Below is a small trained network, with its code and all its weights. Each question gives an input and a class and asks what happens when units are switched off, that is, made to give their printed mean instead of their output.

import numpy as np


def w(rows, s, z=0):
    codes = np.array(rows[::2]) - 128.0
    scale = np.full(codes.shape[1], s)
    scale[-1] = z or s
    return codes * scale


def norm(h):
    return h / np.sqrt((h * h).mean(-1, keepdims=True) + 1e-5)


def f(y):
    return np.maximum(y, 0)


def log_softmax(a):
    a = a - a.max(-1, keepdims=True)
    return a - np.log(np.exp(a).sum(-1, keepdims=True))


def net(x, mask):
    res = np.array(x, float).reshape(1, 8) / 4 @ E
    u = 0
    for l in range(4):
        y = f(norm(res) @ A[l][:, :-1].T + A[l][:, -1])
        res = res + np.where(mask[u : u + 13], y, B[l][:, -1]) @ B[l][:, :-1]
        u += 13
    return log_softmax(norm(res)[-1] @ U[:, :-1].T + U[:, -1])


A, B = {}, {}
E = w([
[128,131,132,128,127,126,129],'x0',
[176,84,135,80,99,195,22],'x1',
[112,241,88,45,184,125,95],'x2',
[127,134,137,127,123,122,124],'x3',
[128,127,128,127,129,128,127],'x4',
[10,130,123,88,70,205,174],'x5',
[180,164,26,122,8,85,171],'x6',
[202,147,179,77,144,166,196],'x7',
],0.012)
A[0] = w([
[218,152,129,166,207,39,125,28],'L0N0',
[205,162,202,72,154,165,226,10],'L0N1',
[91,139,178,172,191,140,136,40],'L0N2',
[137,146,91,70,155,164,43,116],'L0N3',
[87,197,81,131,210,101,172,113],'L0N4',
[121,52,146,203,130,108,193,46],'L0N5',
[78,173,137,198,185,50,250,12],'L0N6',
[53,120,90,176,124,72,46,40],'L0N7',
[80,147,155,141,232,142,117,55],'L0N8',
[100,226,62,87,196,107,113,57],'L0N9',
[32,142,100,171,132,60,52,45],'L0N10',
[120,88,157,182,131,133,126,102],'L0N11',
[62,147,143,70,130,190,216,84],'L0N12',
],0.015,0.012)
B[0] = w([
[53,166,88,236,163,96,34,215],'L0N0',
[207,125,48,159,210,225,209,206],'L0N1',
[105,79,125,66,158,68,174,178],'L0N2',
[164,142,187,101,88,154,119,225],'L0N3',
[165,138,166,59,66,174,71,254],'L0N4',
[141,142,186,153,46,140,151,195],'L0N5',
[184,47,56,31,35,200,1,233],'L0N6',
[195,132,85,136,199,221,199,181],'L0N7',
[120,115,147,77,177,59,175,209],'L0N8',
[161,242,208,136,86,110,178,229],'L0N9',
[174,139,74,138,193,221,188,193],'L0N10',
[122,111,188,138,124,120,135,190],'L0N11',
[82,166,97,209,159,114,56,247],'L0N12',
],0.014,0.0072)
A[1] = w([
[7,155,88,115,95,185,157,54],'L1N0',
[26,170,108,128,118,150,131,3],'L1N1',
[150,170,71,94,71,51,153,62],'L1N2',
[175,141,130,166,178,143,146,69],'L1N3',
[154,90,200,91,137,187,66,73],'L1N4',
[140,96,155,162,83,96,177,58],'L1N5',
[95,90,126,77,190,86,148,61],'L1N6',
[157,166,22,130,85,93,184,98],'L1N7',
[140,135,97,147,160,57,83,41],'L1N8',
[124,134,128,148,115,134,149,44],'L1N9',
[138,184,39,103,65,45,145,80],'L1N10',
[138,73,57,145,180,142,146,86],'L1N11',
[130,107,146,126,120,63,176,86],'L1N12',
],0.013,0.007)
B[1] = w([
[58,173,65,238,162,109,13,184],'L1N0',
[153,114,106,252,159,69,45,152],'L1N1',
[104,77,192,76,220,82,172,171],'L1N2',
[62,140,57,129,112,145,140,176],'L1N3',
[109,87,37,41,45,83,111,253],'L1N4',
[137,254,239,169,113,176,172,163],'L1N5',
[56,109,121,80,123,51,217,147],'L1N6',
[76,22,120,42,236,57,217,208],'L1N7',
[52,143,80,166,105,112,79,153],'L1N8',
[132,174,144,115,116,157,118,129],'L1N9',
[64,77,187,50,202,53,192,195],'L1N10',
[154,236,128,115,152,135,199,174],'L1N11',
[127,185,180,93,114,139,153,138],'L1N12',
],0.008,0.0069)
A[2] = w([
[116,49,184,211,41,139,155,65],'L2N0',
[97,127,162,109,136,36,183,42],'L2N1',
[121,127,226,176,70,117,140,30],'L2N2',
[211,137,109,153,184,67,77,36],'L2N3',
[138,121,139,131,119,122,129,68],'L2N4',
[141,164,97,180,115,98,64,41],'L2N5',
[145,151,107,147,164,167,166,65],'L2N6',
[108,137,168,74,46,211,130,86],'L2N7',
[142,24,148,189,101,142,134,151],'L2N8',
[88,77,129,59,241,61,143,3],'L2N9',
[255,103,174,44,130,136,169,26],'L2N10',
[169,105,69,44,75,136,35,24],'L2N11',
[113,132,107,127,136,161,171,52],'L2N12',
],0.0085,0.0068)
B[2] = w([
[146,255,172,87,136,137,158,230],'L2N0',
[122,92,140,93,137,105,135,162],'L2N1',
[136,162,151,117,96,92,137,173],'L2N2',
[93,136,66,179,134,125,121,169],'L2N3',
[142,145,129,125,130,116,128,128],'L2N4',
[74,104,126,123,142,111,128,159],'L2N5',
[130,109,118,117,112,157,147,170],'L2N6',
[148,129,111,162,114,76,98,250],'L2N7',
[182,230,142,87,142,133,130,254],'L2N8',
[117,90,157,134,103,55,156,183],'L2N9',
[81,121,92,181,133,98,100,237],'L2N10',
[175,85,86,102,88,95,161,246],'L2N11',
[125,147,123,127,124,146,129,141],'L2N12',
],0.011,0.004)
A[3] = w([
[131,47,151,172,53,128,141,102],'L3N0',
[161,134,37,130,186,220,198,29],'L3N1',
[105,152,101,216,157,92,47,3],'L3N2',
[106,65,183,99,187,167,99,45],'L3N3',
[71,134,141,164,175,125,31,99],'L3N4',
[136,64,175,134,174,186,92,4],'L3N5',
[70,91,185,70,202,100,134,42],'L3N6',
[127,114,104,111,91,68,165,75],'L3N7',
[118,83,161,194,133,167,190,59],'L3N8',
[149,130,67,129,65,129,36,42],'L3N9',
[159,39,188,247,26,156,150,95],'L3N10',
[206,107,108,45,109,92,133,179],'L3N11',
[41,163,66,115,108,191,150,80],'L3N12',
],0.011,0.0052)
B[3] = w([
[174,202,150,53,99,152,65,147],'L3N0',
[135,39,71,173,192,235,224,215],'L3N1',
[73,94,116,191,121,88,43,172],'L3N2',
[106,114,116,145,175,128,196,144],'L3N3',
[70,111,128,195,91,77,178,183],'L3N4',
[137,167,130,136,225,121,202,135],'L3N5',
[80,56,155,159,72,56,240,166],'L3N6',
[66,66,151,154,125,117,158,156],'L3N7',
[185,174,70,52,131,146,128,146],'L3N8',
[95,17,148,138,98,145,115,194],'L3N9',
[186,254,140,93,152,155,139,164],'L3N10',
[83,41,130,176,71,145,130,254],'L3N11',
[153,104,76,201,140,111,94,177],'L3N12',
],0.0085)
U = w([
[181,128,73,151,204,213,204,159],'0',
[160,255,243,91,75,117,130,69],'1',
[129,60,112,90,65,126,83,254],'2',
[73,141,116,253,156,69,73,142],'3',
[74,68,187,71,162,46,214,40],'4',
],0.018,0.00069)

Each question gives the input, the list of numbers given to net, and the class t.
The units are the neurons (one row each of A and B). Each row of codes is followed by its name. A weight is (code - 128) times the scale printed after its matrix; where a second scale follows, it is the last column's (A, B and U).
mask holds one flag per neuron, layer by layer. A switched-off neuron (its flag False) gives its mean, the last column of its row in B, instead of its output. The means were averaged over made-up inputs and are rounded, as every weight is.
A unit's drop is (log p(t) with every unit on - log p(t) with that unit switched off) / (log p(t) with every unit on - log p(t) with every unit switched off).
The circuit of an input: a set's keep is (log p(t) with only the set's units on - log p(t) with every unit switched off) / (log p(t) with every unit on - log p(t) with every unit switched off). Starting from the 12 units with the biggest drops (on a tie, the unit counted first), units are removed one at a time, each time the one whose removal leaves the highest keep (on an exact tie, the one counted first), for as long as the keep stays at least 0.8.
circuit, biggest first: the units of the circuit, biggest drop first
most important unit: the unit with the biggest drop
top k neurons: the k neurons with the biggest drops, biggest first
k most important neurons of layer l: the k neurons of layer l with the biggest drops, biggest first
input [-5,-3,6,-7,1,2,-3,1], class 1: circuit, biggest first	(L0N9)
input [5,4,-1,-6,-1,1,7,-7], class 0: top 2 neurons	(L0N7 L0N10)
input [2,7,0,1,-1,7,-8,2], class 4: circuit, biggest first	(L0N6 L3N6)
input [3,6,-2,-7,7,-1,-7,-3], class 4: 3 most important neurons of layer 0	(L0N6 L0N4 L0N8)
input [-1,3,7,-5,-3,-7,8,-4], class 4: circuit, biggest first	(L1N10 L1N7)
input [3,-5,7,-5,1,-1,6,1], class 1: top 2 neurons	(L0N9 L0N4)
input [-5,7,7,-3,-3,-4,-5,-8], class 0: top 2 neurons	(L0N7 L0N10)
input [-1,-8,4,-7,4,-2,3,-7], class 2: top 2 neurons	(L0N6 L0N4)
input [5,-8,5,1,-5,-5,7,6], class 2: top 4 neurons	(L0N6 L0N4 L0N8 L0N2)
input [3,5,8,0,3,-2,5,-1], class 1: top 2 neurons	(L0N9 L0N3)
input [1,5,-1,-7,0,2,-4,-5], class 0: top 3 neurons	(L0N7 L0N10 L0N4)
input [-5,-5,0,-1,-4,-1,-5,0], class 2: top 2 neurons	(L0N6 L0N4)
input [6,3,6,-2,3,-7,-2,-7], class 0: top 3 neurons	(L0N7 L0N10 L0N12)
input [1,-7,-5,6,-3,-6,8,-6], class 4: circuit, biggest first	(L1N7)
input [7,0,5,-7,8,-7,8,5], class 4: circuit, biggest first	(L1N10 L1N7)
input [-4,8,8,8,7,-4,3,-6], class 1: top 2 neurons	(L0N3 L0N9)
input [-7,7,6,6,1,8,2,7], class 3: top 3 neurons	(L0N12 L0N6 L0N4)
input [-6,5,-1,6,-5,-6,1,-2], class 3: 3 most important neurons of layer 0	(L0N0 L0N6 L0N4)
input [4,8,-7,4,7,5,2,8], class 0: 3 most important neurons of layer 3	(L3N10 L3N1 L3N2)
input [-7,-3,-7,7,6,-5,2,-7], class 0: most important unit	L0N7
input [-4,0,-8,2,5,-7,6,-2], class 1: 2 most important neurons of layer 0	(L0N5 L0N12)
input [7,-5,7,-3,-2,3,8,-4], class 4: 2 most important neurons of layer 0	(L0N3 L0N5)
